Below are the code and all the weights of a small trained network. Each question names an input and a target symbol and asks about switching units off, where a switched-off unit gives its printed mean instead of its output.

import numpy as np


def w(rows, s, z=0):
    codes = np.array(rows[::2]) - 128.0
    scale = np.full(codes.shape[1], s)
    scale[-1] = z or s
    return codes * scale


def norm(h):
    return h / np.sqrt((h * h).mean(-1, keepdims=True) + 1e-5)


def f(y):
    return np.maximum(y, 0)


def softmax(a):
    e = np.exp(a - a.max(-1, keepdims=True))
    return e / e.sum(-1, keepdims=True)


def log_softmax(a):
    a = a - a.max(-1, keepdims=True)
    return a - np.log(np.exp(a).sum(-1, keepdims=True))


def net(x, mask):
    ids = ['Θεζπστω'.index(c) for c in x.split()]
    T = len(ids)
    res = E[ids] + P[:T]
    r = norm(res)
    for j in range(3):
        rows = slice(2 * j, 2 * j + 2)
        q, k, v = (r @ M[0][rows].T for M in (Q, K, V))
        z = softmax(np.where(np.tri(T) > 0, q @ k.T / 2**0.5, -1e9)) @ v
        o = O[0][rows]
        res = res + np.where(mask[j], z, o[:, -1]) @ o[:, :-1]
    y = f(norm(res) @ A[0][:, :-1].T + A[0][:, -1])
    res = res + np.where(mask[3:7], y, B[0][:, -1]) @ B[0][:, :-1]
    return log_softmax(norm(res)[-1] @ U[:, :-1].T + U[:, -1])


Q, K, V, O, A, B = {}, {}, {}, {}, {}, {}
E = w([
[92,143,169,89,118,119],'Θ',
[117,152,140,117,255,196],'ε',
[103,140,152,158,209,123],'ζ',
[143,117,86,96,166,156],'π',
[151,183,127,155,177,157],'σ',
[169,151,203,93,139,174],'τ',
[90,181,108,118,150,137],'ω',
],0.021)
P = w([
[135,107,124,154,79,73],'0',
[145,175,124,83,254,104],'1',
[156,102,135,95,94,159],'2',
[105,141,175,130,114,144],'3',
[179,158,170,54,180,96],'4',
[147,103,141,104,106,160],'5',
[100,146,184,140,127,151],'6',
[166,153,152,78,194,98],'7',
[143,103,141,109,111,159],'8',
[97,148,192,144,127,150],'9',
[162,146,140,65,176,90],'10',
[145,97,133,113,104,152],'11',
],0.018)
Q[0] = w([
[190,252,132,147,124,40],'h1',
[149,130,88,27,199,26],'h1',
[193,73,142,77,180,108],'h2',
[190,179,127,63,171,12],'h2',
[90,195,160,75,156,4],'h3',
[192,73,139,106,199,103],'h3',
],0.018)
K[0] = w([
[157,197,113,208,43,79],'h1',
[139,52,75,137,73,21],'h1',
[185,106,149,171,170,121],'h2',
[168,132,71,170,70,7],'h2',
[128,102,129,214,69,8],'h3',
[88,58,149,174,111,174],'h3',
],0.019)
V[0] = w([
[250,88,178,156,88,117],'h1',
[137,238,70,198,111,164],'h1',
[101,62,101,126,51,152],'h2',
[24,195,161,176,73,144],'h2',
[161,119,162,136,118,14],'h3',
[122,121,119,116,181,100],'h3',
],0.02)
O[0] = w([
[140,178,55,117,62,173,57],'h1',
[113,91,120,250,130,127,146],'h1',
[101,72,138,108,157,208,5],'h2',
[98,47,123,113,48,111,165],'h2',
[121,129,195,146,107,75,163],'h3',
[97,154,131,133,127,121,179],'h3',
],0.015,0.013)
A[0] = w([
[19,97,174,58,100,194,13],'n1',
[76,209,244,172,70,171,255],'n2',
[251,130,140,124,129,182,72],'n3',
[194,152,130,101,123,133,216],'n4',
],0.023,0.00056)
B[0] = w([
[4,192,118,142,164,135,185],'n1',
[123,46,37,100,211,145,255],'n2',
[98,20,138,134,117,139,187],'n3',
[135,147,170,157,75,126,199],'n4',
],0.024,0.012)
U = w([
[12,157,108,93,129,170,86],'Θ',
[165,199,168,150,154,79,166],'ε',
[144,92,54,45,144,29,18],'ζ',
[143,134,150,130,184,239,115],'π',
[142,148,35,236,110,147,125],'σ',
[148,117,37,78,68,176,253],'τ',
[116,55,212,168,88,124,153],'ω',
],0.011,0.0043)

Each question gives the input, a string of symbols that net reads in full, and the target symbol t.
The units are the heads (2 rows each of Q, K, V and O) and the neurons (one row each of A and B). Each row of codes is followed by its name. A weight is (code - 128) times the scale printed after its matrix; where a second scale follows, it is the last column's (O, A, B and U).
mask holds one flag per unit, heads first, then neurons. A switched-off unit (its flag False) gives its mean, the last column of its rows in O or B, instead of its output. The means were averaged over made-up inputs and are rounded, as every weight is.
A unit's drop is (log p(t) with every unit on - log p(t) with that unit switched off) / (log p(t) with every unit on - log p(t) with every unit switched off).
The circuit of an input: a set's keep is (log p(t) with only the set's units on - log p(t) with every unit switched off) / (log p(t) with every unit on - log p(t) with every unit switched off). Starting from all 7 units, units are removed one at a time, each time the one whose removal leaves the highest keep (on an exact tie, the one counted first), for as long as the keep stays at least 0.8.
circuit, biggest first: the units of the circuit, biggest drop first
top k neurons: the k neurons with the biggest drops, biggest first
which heads matter: for each layer, one digit per head in row order, 1 if its drop is at least 0.15 and else 0, layers parted by /
input Θ Θ ω π τ, target Θ: circuit, biggest first : (h2 n1)
input ζ σ π σ ω ω τ π ζ, target ε: which heads matter : 001
input ω Θ ζ ω ω ζ ε ε τ Θ σ, target ω: which heads matter : 110
input ζ Θ ε, target π: which heads matter : 011
input ε ζ σ τ ζ τ Θ σ, target ε: which heads matter : 010
input ε ζ ω σ π ω τ Θ Θ π Θ, target ε: top 2 neurons : (n2 n4)
input τ ε ω σ ε ω ω ε τ ε, target ε: which heads matter : 011
input Θ Θ Θ π Θ Θ ε, target ε: circuit, biggest first : (h1 n2 h3 n3)
input ω τ ω ζ τ σ ζ ζ π ε Θ, target ω: circuit, biggest first : (h1)
input ε ω ε π π ε σ τ, target ε: which heads matter : 010
input ε π τ ζ ω τ ω ω, target ε: which heads matter : 000
input ζ ζ ω ω ζ π ω ω ω ω, target ω: which heads matter : 110
input τ Θ ζ σ ζ, target τ: which heads matter : 100
input τ ε ζ Θ σ, target τ: which heads matter : 100
input ω ζ σ ω ε τ ζ ω π ζ ε, target ω: circuit, biggest first : (h2 n2)
input π ω ω σ ζ ζ π τ ζ ζ, target ζ: top 3 neurons : (n2 n1 n4)
input Θ π σ ε τ ζ σ ω ζ τ, target ζ: circuit, biggest first : (n2)
input σ τ ζ ζ ζ ε τ ζ π ω ζ Θ, target ζ: circuit, biggest first : (h2 h1 n1)
input τ σ Θ ω Θ σ π, target π: which heads matter : 111
input ε π Θ ζ τ σ ω π, target ε: circuit, biggest first : (h2)
input ω ω ω π σ Θ ω π, target ω: circuit, biggest first : (h2 n2)
